Here is a tiny trained network, its code and every weight. The questions are about switching its units off for an input and a target symbol, where a switched-off unit gives its printed mean instead of its output.

import numpy as np


def w(rows, s, z=0):
    codes = np.array(rows[::2]) - 128.0
    scale = np.full(codes.shape[1], s)
    scale[-1] = z or s
    return codes * scale


def f(y):
    return np.maximum(y, 0)


def softmax(a):
    e = np.exp(a - a.max(-1, keepdims=True))
    return e / e.sum(-1, keepdims=True)


def log_softmax(a):
    a = a - a.max(-1, keepdims=True)
    return a - np.log(np.exp(a).sum(-1, keepdims=True))


def net(x, mask):
    ids = ['αβεσψω'.index(c) for c in x.split()]
    T = len(ids)
    res = E[ids] + P[:T]
    u = 0
    for l in range(2):
        r = res
        for j in range(2):
            rows = slice(4 * j, 4 * j + 4)
            q, k, v = (r @ M[l][rows].T for M in (Q, K, V))
            z = softmax(np.where(np.tri(T) > 0, q @ k.T / 4**0.5, -1e9)) @ v
            o = O[l][rows]
            res = res + np.where(mask[u + j], z, o[:, -1]) @ o[:, :-1]
        u += 2
        y = f(res @ A[l][:, :-1].T + A[l][:, -1])
        res = res + np.where(mask[u : u + 8], y, B[l][:, -1]) @ B[l][:, :-1]
        u += 8
    return log_softmax(res[-1] @ U[:, :-1].T + U[:, -1])


Q, K, V, O, A, B = {}, {}, {}, {}, {}, {}
E = w([
[92,117,206],'α',
[195,180,117],'β',
[162,181,175],'ε',
[101,102,249],'σ',
[65,59,141],'ψ',
[182,99,50],'ω',
],0.019)
P = w([
[206,162,25],'0',
[91,169,88],'1',
[105,126,110],'2',
[152,96,117],'3',
[184,85,109],'4',
[169,115,97],'5',
[179,72,87],'6',
[183,75,95],'7',
[183,106,91],'8',
[191,2,142],'9',
],0.0056)
Q[0] = w([
[118,115,126],'L0H1',
[131,96,53],'L0H1',
[253,97,114],'L0H1',
[92,129,139],'L0H1',
[151,156,120],'L0H2',
[98,95,136],'L0H2',
[58,119,142],'L0H2',
[133,127,103],'L0H2',
],0.014)
K[0] = w([
[95,109,167],'L0H1',
[209,101,188],'L0H1',
[93,177,131],'L0H1',
[85,148,197],'L0H1',
[29,161,116],'L0H2',
[120,96,255],'L0H2',
[119,179,160],'L0H2',
[115,121,135],'L0H2',
],0.0086)
V[0] = w([
[120,186,75],'L0H1',
[102,140,137],'L0H1',
[89,120,144],'L0H1',
[123,129,124],'L0H1',
[79,245,136],'L0H2',
[157,98,70],'L0H2',
[197,124,15],'L0H2',
[190,119,154],'L0H2',
],0.013)
O[0] = w([
[255,82,137,43],'L0H1',
[197,90,30,124],'L0H1',
[113,92,190,155],'L0H1',
[134,149,202,127],'L0H1',
[191,72,155,1],'L0H2',
[154,198,169,122],'L0H2',
[85,69,143,47],'L0H2',
[84,166,139,139],'L0H2',
],0.0063,0.0054)
A[0] = w([
[185,63,205,98],'L0N1',
[166,13,2,254],'L0N2',
[78,93,108,47],'L0N3',
[103,98,185,27],'L0N4',
[169,175,181,108],'L0N5',
[123,86,126,97],'L0N6',
[180,47,197,147],'L0N7',
[92,77,254,167],'L0N8',
],0.0092,0.0016)
B[0] = w([
[230,103,104,152],'L0N1',
[57,163,76,248],'L0N2',
[114,158,157,189],'L0N3',
[175,181,61,178],'L0N4',
[96,91,125,164],'L0N5',
[171,192,205,154],'L0N6',
[2,153,147,156],'L0N7',
[102,166,114,255],'L0N8',
],0.0068,0.0063)
Q[1] = w([
[98,93,77],'L1H1',
[246,85,186],'L1H1',
[133,173,113],'L1H1',
[198,171,63],'L1H1',
[174,148,53],'L1H2',
[116,140,158],'L1H2',
[142,188,192],'L1H2',
[234,132,140],'L1H2',
],0.012)
K[1] = w([
[237,78,205],'L1H1',
[178,72,222],'L1H1',
[1,186,8],'L1H1',
[125,116,117],'L1H1',
[204,217,233],'L1H2',
[223,87,117],'L1H2',
[104,78,47],'L1H2',
[24,65,133],'L1H2',
],0.0064)
V[1] = w([
[109,130,1],'L1H1',
[81,31,164],'L1H1',
[123,180,89],'L1H1',
[70,182,238],'L1H1',
[173,170,87],'L1H2',
[244,176,193],'L1H2',
[49,31,117],'L1H2',
[110,241,208],'L1H2',
],0.0094)
O[1] = w([
[136,24,107,254],'L1H1',
[117,177,5,119],'L1H1',
[155,40,169,185],'L1H1',
[102,137,148,127],'L1H1',
[184,76,149,135],'L1H2',
[126,167,255,45],'L1H2',
[151,154,71,137],'L1H2',
[183,186,197,170],'L1H2',
],0.0068,0.0083)
A[1] = w([
[3,154,133,132],'L1N1',
[116,91,175,178],'L1N2',
[100,68,156,80],'L1N3',
[171,144,178,18],'L1N4',
[106,132,173,133],'L1N5',
[86,215,168,107],'L1N6',
[143,166,140,5],'L1N7',
[127,98,110,244],'L1N8',
],0.015,0.0028)
B[1] = w([
[179,181,72,247],'L1N1',
[162,160,122,168],'L1N2',
[135,116,104,186],'L1N3',
[121,111,255,138],'L1N4',
[199,103,52,153],'L1N5',
[116,150,195,162],'L1N6',
[50,156,193,132],'L1N7',
[66,155,117,198],'L1N8',
],0.0083,0.013)
U = w([
[36,186,175,3],'α',
[195,124,156,52],'β',
[59,146,201,120],'ε',
[1,203,192,161],'σ',
[109,205,105,185],'ψ',
[89,45,151,204],'ω',
],0.0096,0.0026)

Each question gives the input, a string of symbols that net reads in full, and the target symbol t.
The units are the heads (4 rows each of Q, K, V and O) and the neurons (one row each of A and B). Each row of codes is followed by its name. A weight is (code - 128) times the scale printed after its matrix; where a second scale follows, it is the last column's (O, A, B and U).
mask holds one flag per unit, layer by layer, with each layer's heads first. A switched-off unit (its flag False) gives its mean, the last column of its rows in O or B, instead of its output. The means were averaged over made-up inputs and are rounded, as every weight is.
A unit's drop is (log p(t) with every unit on - log p(t) with that unit switched off) / (log p(t) with every unit on - log p(t) with every unit switched off).
The circuit of an input: a set's keep is (log p(t) with only the set's units on - log p(t) with every unit switched off) / (log p(t) with every unit on - log p(t) with every unit switched off). Starting from the 12 units with the biggest drops (on a tie, the unit counted first), units are removed one at a time, each time the one whose removal leaves the highest keep (on an exact tie, the one counted first), for as long as the keep stays at least 0.8.
units of the circuit, in order: the units of the circuit, biggest drop first
top k neurons in layer l: the k neurons of layer l with the biggest drops, biggest first
which heads matter: for each layer, one digit per head in row order, 1 if its drop is at least 0.15 and else 0, layers parted by /
drop when u is switched off: that unit's drop, to one decimal
input ε ψ ψ, target ψ: which heads matter => 01 / 10
input σ σ ε, target σ: units of the circuit, in order => [L1H1; L1N6]
input ψ ψ ω ψ β α ω ε, target ω: units of the circuit, in order => [L0N2; L1N1; L1H1]
input β β α, target β: units of the circuit, in order => [L1N5; L1H2]
input ε ω ψ β β β, target β: which heads matter => 10 / 00
input ψ ω β, target ω: which heads matter => 00 / 00
input ω ε ψ ψ σ, target ψ: top 2 neurons in layer 0 => [L0N7; L0N8]
input σ ψ α σ ω σ, target ω: which heads matter => 00 / 11
input β σ α σ ψ σ β, target σ: top neuron in layer 0 => [L0N2]
input ε β ψ β ω ω ω ψ σ, target ω: which heads matter => 10 / 11
input ψ ω ψ σ ψ ω ω ω α β, target ω: units of the circuit, in order => [L1N1; L0N2; L1H1]
input ψ ψ α, target ψ: which heads matter => 00 / 11
input ε ψ ω α, target ω: which heads matter => 10 / 11
input σ β ε, target ε: which heads matter => 00 / 11
input β σ ε, target ε: which heads matter => 10 / 11
input ψ ψ ψ, target ψ: units of the circuit, in order => [L1N1; L1H2]
input σ β σ ε, target σ: units of the circuit, in order => [L1N7; L1H2]
input ε ω β, target β: units of the circuit, in order => [L1H1]
input ω ω ψ ψ β ω β ψ ω, target ω: units of the circuit, in order => [L1H1; L0N2]
input ω σ σ ψ ε σ ε β, target σ: units of the circuit, in order => [L1H2; L1N1; L1N7]
input ω ψ ψ α ψ ψ ψ ψ α, target ψ: units of the circuit, in order => [L0H2; L1H2]
input σ β ψ ψ ψ ψ ε ψ σ, target ψ: top neuron in layer 0 => [L0N8]
input ω α σ ψ β ω ω σ ε, target ω: drop when L0N2 is switched off => 0.6
input α ψ ψ ω, target ω: drop when L0N2 is switched off => 0.3
